[  5   9  -8  16  10 -13  18  -9 -14   1  -7  15 -23  18  29   4  -8  -5
   8   5  -7   8  -1 -23  -4   3 -17 -11   5 -44   3   6   8  -7   7  26
 -35   2  44 -16 -18  17  -7 -39   8   9  -9   8  10] : (65) & (39)
[  5   7  -6  24  11  -5   9  -5   0   1  -1   9  -9  16 -34  -2  -1  -6
  -3  -1 -14   3  -5 -10   0   1   2 -15   5 -20   2  -7   0  -6   5  24
 -29   5  -4 -23 -17   8  -2 -17   9   1  -2   6  -1] : (65) & (39)
[  0  -5 -13 -15   5  -7   4   1  -9  -6  -6  12  -4   4  14   4  -5   7
   5   0 -10   5   9  20 -15   1   1  -3  15   0  -2   1   5  13  -4  11
 -35  12  -4 -11   4  -2  -4 -23 -13  -5  -6   1  25] : (74) & (39)
[ -2   3 -17   8  16   1  14   3   1  -1  23  16  14  -5  14  -9   8  -6
   4  -4 -21   8  13   2 -21   9  12 -17   0 -30  -6   0  18   2  -3  22
  -6  16  -9  -3  -3  23  -5 -36   1  19 -13   3  -1] : (65) & (39)
[-16  10  -4 -37  -1   8  10 -15   7   2   1  -2 -16  11  -7 -43 -12  -7
  -3   3  19 -13   5 -11  13   2 -31  10  -1  23   4 -12   3   8  -7 -36
 -33  -7  -5 -46   4 -30   2  18  -5   5 -18  -6   1] : (71) & (42)
[  7  -4 -21 -25   7  -3   3   2  25  -4  -4   8 -15   7  17  -2 -12  13
  -2   4  -3   8 -11  11  -6  -4  -6 -19  -4 -19   7  17   9   1   1   3
  -6  -8   5  -9  -3  24   2 -36  -1   5   5 -20   3] : (61) & (39)
[  0  -6  -3  -8   4  -7   3  -7   9   4  -2   5 -16   1  10 -10  -7   8
  27  -3 -15  -5   2  12  -2  -1 -28 -11  -8 -11  -6  27   8   0  -6   0
  -1 -13   6 -13   1  52 -19 -36   3  27   1   3   0] : (61) & (39)
[ 11  -1 -32 -12   8  -8   4  -1 -10  -2   8   9 -19  12  15  -3  -5   3
   0   4 -10  17   2   7 -10   8  12 -12   3 -25   2   6  11  -2  -7  22
 -33  20   2 -12  -9  26   4 -45  -2  10  -4  -2  17] : (71) & (39)
[  5   6 -12 -14   5  -3   5  -8  15  -4 -27   5 -14   8  22   8 -23   8
  20  -4  -8  -1   2  14   1  -6 -21 -24   6 -11   1  11  -3  -2   4   3
   8  -1   3 -24  -3  13  -2 -20  -2  18   0   6  -1] : (61) & (39)
[  1   8 -10  19  10  -9  18 -10   7   8  -4   3 -13   9  13  -6  -4  -4
  13   4  -8  -3  -4  -9  -8   3  -4 -15   7  21   6   0  28   6   0  16
 -19  11  -5 -14  -9  31   2  -5  -2  11  -8   8   0] : (65) & (39)
[  3  -4 -19 -23  10 -13   9  -8   8 -11  -3   6 -24  16   6  -3  -8  -1
   5  -2 -14  -5  -9   2   1  -5  -6 -16   9  22   2  -9   9   0  -3  12
 -27  20   1  -6   4  31 -10 -19   7  11   5   3  -2] : (65) & (39)
[ -2   5   4  22  -8 -15  -6  -1  -6  13 -36  10  -5   2  13  -2 -20  -2
 -10   3   7  14   8 -12  -7   9   2  -7   5 -32   8  -3  -8  16  13   4
 -52  -3  -5 -28 -17 -39  -6 -12 -13  -3 -23   4  21] : (65) & (42)
[  4   3 -11 -19  11  -9  -1 -13  12  -2 -18   2  -2  15  13   0  -6   6
  18  -1  -6  -2  -1  10   5   3 -19 -26 -19 -31  -3  13   6  -5   1 -34
   6  -2  10  -1   5  25   1 -21  -1   2   8   5  -1] : (61) & (39)
[ -6 -27 -41   3   3   9   7  14  -3   9  24  20   7   3  30  -6  35  15
 -16   4 -39  46 -18  -2 -25  10  30 -17 -16 -65 -16   7  11 -14   2  74
  10 -14  -4  66 -15  74  -1 -65   6 -11  22  -2  10] : (65) & (39)
[ -4   6  -8   6   2 -15  18  -3  -7   1 -10  10   1  11   8  -2  10  -1
  23   3  -9  -5   1 -17  -7   4  -3  -5  12 -16   3   3  13  -7 -10  13
 -45  10  -8 -11   4  13  -1 -14  -3   2 -17 -17   6] : (71) & (39)
[ -4   6 -20   4   8 -11   9  -9  -3  -3  -1  15 -15   7  16 -18  -3  -8
   2   5 -17   3  -9  -7 -14  -1  -2 -23  -1 -16   0   2  18  -8   3  11
 -38  10   3 -13  -7  -2 -48 -28  -1   6 -13   7   2] : (71) & (39)
[ -2   6 -10  26   4 -16   3 -11  19   7  -6   6 -20  16  12  -4 -30  -7
  14   6   5   3  -6 -23   9   3 -17  -1   2   6   4 -15  -5   3  19   3
 -53  -7  -9 -42 -12 -32  -5  -4  -1  -8  -2  -5   5] : (71) & (42)
[  6 -14 -12 -16   9 -17  -2  15  -5 -11 -13   8  -6   9  19   0   5  11
  22  -4 -10   0   0   7  -4 -14 -10  18   6 -23   6   9  -1  -4  12  -3
  16  -1   0  -7   8  46  -3 -24  -4   6  11   8  -5] : (61) & (39)
[ 14   7 -35  16   9  -3   0   6 -10   2  -9   0 -12  13  30  19 -14 -11
   1  -4  -8  28   5  -3 -17   0   8 -15   9 -17  -2  11   6  -2  -9  49
 -54  13  -5 -35  -2  -5  -2 -46   4   8  -8   2  -1] : (65) & (39)
[  4  15 -14  25  10   0  24 -16   1  -6 -25   4 -17   9   6 -20 -13  -9
   4   6  -7   5   5 -16   9   6  -4 -19   9   5   2 -25  36  -4  -7  19
 -55  25   2 -26 -12 -28   3  -8   0  -4 -12  11  12] : (65) & (39)
[  1   4  -5 -11   6   4   5   0   2 -10  -4   1 -13  17  -4   0  -8 -19
   5  36  -8   2   2   3 -14  -3  -1   0   8  13  -8  -8  16   3  -6  13
 -22  18   1   0   2 -15   0  -6  -3   6  -6   9  -2] : (74) & (39)
[ 36  -4 -18  12   4  -5   8  -4 -12   4   9   7 -17   8  26  -6  -3  -5
  -3   4 -16  10  -3 -10  -2   5  -6  -6  -6 -10   4  16  13   3  -6  15
 -35  14  -3 -20 -12  14   1 -30   2   8  -8   5  -9] : (71) & (39)
[ 13   4 -19  41   0  -8   4   6 -11   7   3   9  -7   8  11  16   0 -23
 -11  -4 -14  27   7   6 -20  12  13 -18   5 -26  -2  -5   7   3  10  63
 -62  12  -6 -24 -12   9  -4 -38   1  -7  -3   6  -4] : (65) & (39)
[ -2  12 -29  -9  15 -15   9  -7 -13  -1 -14   7 -29  15  39  -5  -6  -8
  17   7   2   3  -8 -17  -5   2 -24 -14   8 -40   2   9  21  -1   2   2
 -33  33  -8 -25  -6  16  -2 -45   7   4 -14   5   2] : (65) & (39)
[  3  10 -10  16  11 -10  16 -11  -6   1  -3  11 -19  19  16  -3  -3  -6
  -2  -4 -29   0  -5 -14   4   6  -6 -34   7 -38  -3   3  25   4   2  12
 -51  20  -8 -26  -5  25   0 -23   1   8  -6   0  -6] : (71) & (39)
[ -6  14 -11   1  24  -6  12  -4 -17   1  -6  29  -7   2  17  -5   8  -6
   0   1 -11   5   2 -26 -13   1  -9  -8   6 -51  -3  -3  48  13  -2  -2
 -33   7  -3  -4  15   4   3  -6  -8   8 -13   3  -2] : (71) & (39)
[  0   4 -13   2   5 -15  -2   5  -8   7   1   5  -5   8   6  -1  -8   3
  -5   3   9  22   5   3 -12  11   6   6  -3 -14  -8  -4  -8  -1  10  15
 -35 -13  -3 -13 -34 -41  -5 -21  -3  13  -3   4  -5] : (65) & (42)
[ -3  10 -14  12  17 -20  27 -11  -6   8 -15   3  -5  15   9 -10  -4  -8
  -8   6  -9   1  -2  -6 -13   3  -9  -7   7 -16  -6 -16  16   0   8  18
 -22   9   9  -9  -8 -19 -24  -6  -2   1  -6   4   3] : (65) & (39)
[  0   9 -21 -24   7 -11   3   7 -21  -9 -12   2 -17  14   1  10  -3   1
  -4   0  -7   5   3   9 -20   7  16   3  19  -8  -7  -5  37  -2  -2  23
 -71  24  -1 -23 -13 -16  -4 -29   4  74 -19  17   3] : (74) & (39)
[ 18 -12 -27  13  10   1  -4  19 -12   9  17  18  10  -5  30  12  37  15
   3   1 -33  37 -10   7 -23   6  20 -17 -12 -74 -18  31  10 -18  -8  62
  28 -24  -2  35   1  74   1 -58   5  -2  21  -2  -3] : (71) & (39)
[ -8   4 -20 -32  49  -3  10 -27  10 -12 -18   1  -9   6   6 -16   7   4
  26  -4  -8 -19  -4   6  22   0 -33  -4   0  16  -1  12  12  14 -14 -27
  29   8  -1  22  12  40   0  -2  -1  22 -10   7   0] : (61) & (39)
[ -2   9 -16 -17  10  -4   5  -8  -1  -3 -23   9 -11  19   8 -13   5   3
  13  10 -10   2   3 -14   2  -6  -8 -19   3 -16   1 -13  24  -8   7  -9
 -18  -6   3  -5  -8  22   7  -9  -5  -4  -2  -2   9] : (65) & (39)
[  3  10 -22   4   9  -9  21   6  -8   1   2   9 -15  -8  25   7  -1  -7
  -4   1 -12   7  -8 -11 -11  12  11 -13   5 -30  -4  -2  10  12 -12  26
 -49   4  -1 -16  -4  21  10 -17  -3   1  -4   2  -5] : (71) & (39)
[  7  -3 -17 -10  -5 -18   2   5 -11   7  -4  -8  -8   2  20  24 -17  22
  16  -3  42  23   7   9   5   4 -10   1   3 -20   5  39 -26  -1   7  15
 -37 -31  15 -21 -27   2   0 -40   0   6  11  -2   1] : (61) & (42)
[  4  -1 -15   7  10   6   8  10  -1  -8   1   0  -1   9   7   0  -5 -33
   9  -1 -13   1  -4   2  -9   5   2  -2   4   4  -5   0  19   7 -11  26
 -22  31   0 -14  -2  24  -2  -9  -8  13 -16   7  -9] : (65) & (39)
[ -6   6 -11  -3   6  -6   9  -6  -5   8  -8  12   7   6  12 -13  11  -8
  23  -1  -9  -2  -4  -9  -8   2 -21 -18   9 -33  -2   1  23   5  -8 -23
   9   4  -7  -1  14  27  -2   6 -10   7  -7   7  -7] : (65) & (39)
[ 10  -1  -2  -3  -2  -7   0  -1   0  -1  -6   6  -7   1  19   6  -7  11
   6   2   4  10  -1  13  -8  -6 -10 -13   5 -22   8  23 -10  -3   9 -28
   6 -13   4 -15   0  21   2 -24   8  12   7   7   3] : (61) & (39)
[  4   7  -3  42   9  -2   4  -5  -7  -1   7  -4  -7   4   9   4   2   0
  -4 -16 -11   4  -4  -6  -2   7  -7  -4   3 -22   1  -4  13 -20  -4   8
 -15   5  13 -20  -3   7   3 -18  74  11  -8  -3   9] : (65) & (39)
[ -1  15   2 -17  12  -2   5  -8  -2  -8 -14 -12 -13  18   3 -10   0  -9
   6   6   8  -3  11  -6  -7  -1  -2   1   7   6  -3   9  16   3  -8   1
 -17  14  -9   1 -10 -30  -5 -17  16   5  -6  -1  19] : (74) & (39)
[  3   5 -26   2  11  -4  18   0  -1   1 -11  12 -11  28  17 -11   3 -15
  -7   2 -14  21  -3 -17 -21   7  26  -5   7 -25   2  -4  20  -2  17  23
 -40  23  -6  -3 -13 -23   3 -21  -3  -6  -3   3  -2] : (65) & (39)
[ 10  -5 -12  28  -1  -6   3   0 -13  -6  13  11  -2   5  26  10  -9  -1
 -41   2  -2  24 -10   8  -5  10  15 -28  -2 -19   1   8 -17   3   9  37
 -39  -2  -8 -13 -26 -12  -5 -34  -2  -4  17  -2   8] : (65) & (42)

[ 14  -1  21   8   2   7  -7  -3   7   2   7  11 -16   5  -3   0   1   3
   3 -13   8  34  27   2  -9  -1  -6   4   0  27 -13 -10  13   3   0   3
   3   8  -6 -11   8   4   4  14   8 -11  -4   1  -4] : <86> & [32]
[  8   4   8  -1 -16  12  -1   2   8   1  -3  14 -11  12  -1  -4  -3   3
   9 -18   7  27  21   1  -6   3  11   6   8  18  -1  -9  11   9   6  -3
   0   9  -8 -13  -5  -9 -10  33  -2  -6   2   4  -3] : <79> & [26]
[  6   8  14 -13  -6  -5 -10 -10  -9  -1 -19   1  -5   8 -28   8  -4  -3
 -14  -8  -2  -6   3   5   1   1  -4   1   5  -3   6  -4  -7  10   2  11
  -2   1 -11  -9   0   1  12  32  -1  -6  -6  12  -6] : <79> & [30]
[ 15   2  12 -12 -17  -2  -2   0   9   4  -5  17  -6   5  -8   2   2  -1
  -7  -7   3  16  -3   9  -2  16   0  -4   2  22  -5 -14   7   1  -5  -4
  -5   0 -18  -3  -3  10   1  28   5   1   1  10   0] : <79> & [26]
[ 14   2   7  15   0  10  -8  -2   7  -4   4   3  -9  -6  23   2   1  -3
   2   1   7  10  -5   3 -11  -2  -2  -4  15  18  -7  -1  16   8  -4  -1
  -1   1   4   0  -3   4  -6  13   6   2 -10  -2  -6] : <89> & [26]
[  7   5  -4 -14 -14 -14 -10  -4  -3  -4  -2  -3  -1  -4 -19  13   1  -4
 -20  -1   5  -1  -1  11   0 -10  -4  -4   4  -5  -8 -18  -1  11  -7  -2
  -1   5 -17   2   4  13  23  35  -6  -4  -5  12  -2] : <79> & [30]
[  9   2   7   1 -20 -14   8  -2   3  -2  -8  15 -14 -15  -4   3   5  -5
 -11  -7   5  -6  -2   1   2  -4  -4  -2   0  24   4 -17  -1   5  -1  -8
   7   3 -16  14  -5  13  15   3   5   5   1   8  -2] : <79> & [26]
[ 15   5  11   4 -30   8  -1  -8   1  -7 -13  16   2   7 -25   6  -2  -3
  -8  -7   8  11  -2  17   2   3  -1  -9  11   2   4  -5  -3  -6   2  -5
  -2   1 -13 -20   1  -8 -10   8  -7  -6   2   8   2] : <79> & [32]
[ 21   1  10  -1 -19   6  -1 -11   8  -3 -14  12  -4  -3 -13   6  -1 -10
  -8 -11   6  20  -6   8  -8   0   1  -7  15  18   0  -6   6   5  -2  -3
   2   3 -13  -1   4   3  -9  33   0   2   5   8   1] : <79> & [26]
[-18   4  -7  -8   4   2  -8  -5  -8  -1   0   1  -9   6  25  -6  -5  -1
  16 -15  -3   0  14  -3 -21  -3   2   8  17 -20  12  26   0   4  -8   9
   7  -4  -4  -5   8 -23  -6   5  -7 -21  -2  -2 -13] : <80> & [30]
[ -2  -1  -2 -11   5  -8 -14 -15  -5   3  -1  -7   7   4  15  -3  -9  -3
   1   4  -6 -11 -10  -6  -2  -4  -1   1   6 -12   3  11   6  15   6   9
   4  -4  -5  17   1   3   7  17   6   0  -2  -1  -6] : <80> & [30]
[ 12   6  24   7 -10   8  -8  -7   4  -2  -6  24 -12  -6   0   2   1  -1
   8 -21   8   2   8   1  -3   4  -7  -4   0  40   7 -20  -5   7  -3  -4
  12   5 -16   1   0  15 -10  21   3   9   5   9   6] : <79> & [26]
[ -5   3   5 -13  11  -4 -14  -1 -14   4 -29 -14   7   8 -24   7  -8   3
 -22  -9  -2  -8 -15   8  -6 -10  20  -9  -8 -28   1  12 -16  20   0  13
   3  -7  -2   9   6   4  -3  48   4   4  -3   4   2] : <89> & [30]
[ 18   1  18   1  -2   2  -4  -3  -1  -7  -9 -20  -9   4 -24  21  19   3
 -11  -1   0  15  12  14 -25  -1  -3  -7  -2  -7 -14  -6  -5   6  -5   5
  -2  -6  -3  -6  10   2   8  48   2 -17  -5  11  -1] : <79> & [30]
[  4   2   7   1 -20 -14  -6   4   3  -1 -15  19   2   7 -24   5  -3   7
 -13  -5   9   6  -4   9   5  -3  -3  -2 -22  15  -7 -17  -3  10   5  -8
   3   3 -17  -4  -8  12   5  32   1   3   0  10   7] : <79> & [23]
[ -8   3 -12  -5  -7 -16  -6  -2  -2 -13 -10  10   4  -2  18  -2  -9  -5
 -21  -3  -3  -5  -8  -3 -15  -2   7   6   7 -22   9  15  14   4   4   2
  -2  -8  -6  12  -8  -2  -7   4 -17   0   2   1  -8] : <80> & [22]
[ 13   1  25   2 -12  -3   2  -5  -3  -5  -6  22 -13   5 -18   6  -1   5
  -2 -22  11  17  24   2   3   3  -3   8   6  29  -2 -20  13   6  -2  -2
  -5   4 -17 -24  -4  -6   1  28  -3 -10  -4   9  -6] : <79> & [22]
[  8   8   7   0 -38  14  -2   3   5  -3  -3  21   2  10  -5  -1   1   7
   0 -14   9  20  -3   8  -4  -8  -3  -3  17  20  10  -9  -5   5  -2  -6
   1   9 -16 -22   6  -4 -21  31  -3   6   9   6   6] : <79> & [22]
[  3   3   9   3 -10  15  -1  14  10   1  13  31  -6  26   7  -8  -2  -3
  23  -1  18  46  29   4 -13   1  -3  10   1  35  -4 -11  15  -7  -6  -7
   2   6 -11 -32  -7  -2 -17  28   9  -5   5  -8  -4] : <86> & [23]
[ 12   3  13  -2 -24  -6  -5  -2   1  -5  -7  23 -10  -2 -12   3   1  -2
  -7 -10   7  12   3  14  -5  -9  -1   1   5  18   1 -11  11  -3   4  -5
   1   4  -9  -6   0  -1  -4  19  -3  -6   1   6  -5] : <79> & [22]
[ 16   7  12   1 -15  -9  -5  -4   3   1 -13  23  -4   2 -12   0   1   0
  -6  -8   7   9   0   7  -1  -3  29   5  -2  20  -2 -17   6   8   6  -9
  -2   6 -14 -11  -7   0   1  19   8  17   2   5  -2] : <79> & [26]
[  1   3   6  -4 -12  -6 -11  17  -3   0  -6  -1  11  13 -21  -1   0   6
  -9   9  -2  24  -4   9   2  -6   4  -2 -18 -15 -11 -11   9   1   6  -2
   6   5 -13  -8   0   8   4  48 -12  -1   3   1   8] : <79> & [23]
[ -4   1  -2 -10   2   5  -3  -2   0   5  -4 -11 -13  -1   7   2 -10  -5
   1 -12  -2  -4  -7  -2 -14  -7  -4  -7   6 -29  10  18   8   4   2   2
   4  -6   7   1   3 -11 -11  11   3  -4   2  -8  -4] : <80> & [32]
[ 12   0  14   3 -17  -4  -4 -11   5  -4 -13  22  -2  -2 -20  -5   0   5
 -10 -13   7   7  -1   8   6   2  -3   1  -2  19  -2 -16  -4   2  -2  -7
  -3   1 -13  -4  -1   8  -1   8   2   6   1   9   0] : <79> & [22]
[  2   0   4  -6 -14  -4 -11  -9   0   3 -11  13   1   7 -11  -3   5  -3
   3 -23   1  -8  16   9  -1  -2  -7   5  -7  -7   4   1 -14   5  -4   8
   0   0  -9  -6  -4 -16  -3  17  -4 -16  -3  18  -3] : <75> & [26]
[ 12   5   0   2 -33   0  -2   2   3  -5  -9   9   4   2 -29   1   1   5
 -12   2   6   5 -23  23   6  -7  -1  10  13  -6   2  -9   5   2  -3 -13
  -6   4 -17 -13  -7  -2  -7  21 -10  -4  10  11   3] : <79> & [32]
[ -1   3  11  -2 -20 -11  -6  -1   0   1 -14  25  -8   1  -7   1  -2  -2
  -5 -12   1   2   5  -3   4  -1  -3   6   4  17   0 -18  12   9   0  -5
   4   3 -14   4  -8   2   1   7   3   1  -4 -11  -3] : <79> & [26]
[ 11   5  12   1 -19  -2  -3   0  -2   4  -8  15  -6   0  -5   4  -7   7
  -7  -9   5  13  -1   5  -1   3  -2   3  -2  15   1  -9   4   7   4  -8
   0   2 -10  -1   1   8  -6  27  -1   1   0   2   1] : <79> & [26]
[  5   4   3  -3 -17   5  -3  15  10 -14  13  25  -9  10  16   0  -3   2
  15  -4  10  20  19   5   2  -4  -7   9   9  28  -3 -13  19  -2  -4  -2
   2  -1 -16 -13  -3   0   2   5   4  -5   1  -2   3] : <86> & [26]
[ -8   6 -23   1  -3  -1   1   7  -1  -1   9   3   9 -11  40  -5  -3  -4
   8   0   2  -4 -18  -7  -8  -4   1  -4   3  -6  13  15  22  -1   8   3
  -1  -2   3   6  -4   4 -18  -5   3   8   3 -12  -4] : <80> & [22]
[  9   2   3  -7 -16  -4  -4   2   3  -3 -17  23   5   0  -9   2  -4 -29
  -5 -13   4   9  -5   8  -3   1  -4  -2   1  17   0  -8   4   7   0  -3
   0   3 -10   9 -10   4  -4  28   1   9   5   8  -1] : <79> & [22]
[  8   4   6  -1 -31  -8   1  -5   2   0 -23  35  -3   5 -17   0  -3   7
  -7 -16   9  15  -8  11  -4  -1  -1  -4   2   6  -3 -11   4   2 -27  -1
  -2   3 -17  -7 -11   3 -10  28  -2  -1   5   9  -1] : <79> & [22]

[  4 -21   6 -17 -22  -7   8  -7   1   7   3 -35  11  -5 -14  16  14  16
   4  -6  -5  -6 -27   7  25   3  -1   1  16 -12   2   7   8  -4  11  -9
   0   5 -19  -5 -25  10 -11  -5   0   9   1  18  12] : (246) & [60]
[ -9   4  -3 -16 -17   1  32 -49 -17  13 -21 -10  16 -10 -20  31   2  20
   8   6  -4  -7  -8   7  18   3 -10   1 -10 -10   4  20  -1   0  -9   8
   2  -7 -12   7  -2   2   5   4 -10  -4   0 -17   7] : (237) & [58]
[ 21 -30  19 -23 -39  -3  13 -19  -4  11  -9 -51  31  -4 -37  44  24  28
  18   3 -13  -2 -20   9  26   8  11   6   7 -11  -8  19  12  -5  -4   3
   7 -14  -9  -4 -24  11 -13   5  -6  -8  -1  25  12] : (246) & [60]
[ -3  -7  10 -11 -23   4  41  -3 -16  20 -25   7  19   1 -10  33   5  12
   2   4  -3   4  -2  -5  18   8   8  -5 -17  -1   3  27   1  -2  -8 -15
   9  -9   5  -8  -8  22   1   3   3   2  -5  -5  19] : (246) & [58]
[ -4  -1  18 -20 -12   8  10 -12 -12  18 -14 -27   8   9  -8  38   6  22
  13   7  -8  -6   3  -5  16   0  18  -4  -5   4  -2  24  -4  -8  -4   1
   1  -6  14  -3   8  13  -1  -8 -11   8   2   8  19] : (246) & [64]
[ 18 -28   8 -14 -25   1  11  -6 -17  23 -26 -16  28   4 -18  37  20  24
   1   4  -3  -4  -8   4  26   9  -7 -12 -13 -20  -7  26   2  -4   5  -2
  -3  -7   8  -8 -16  24  -5   1   1   0  -7  -7  33] : (237) & [58]
[  9  -9  31 -30  -4   0  10  -9  -4  17  -9 -30  15   4 -15  35  12  26
  16  -4 -10 -10  -7   7  19   0   5  -1   0 -19  -2  15   5  -3   7  15
   0  -6   2  -8 -19   3  -4  -4 -13   0   3  10  12] : (246) & [64]
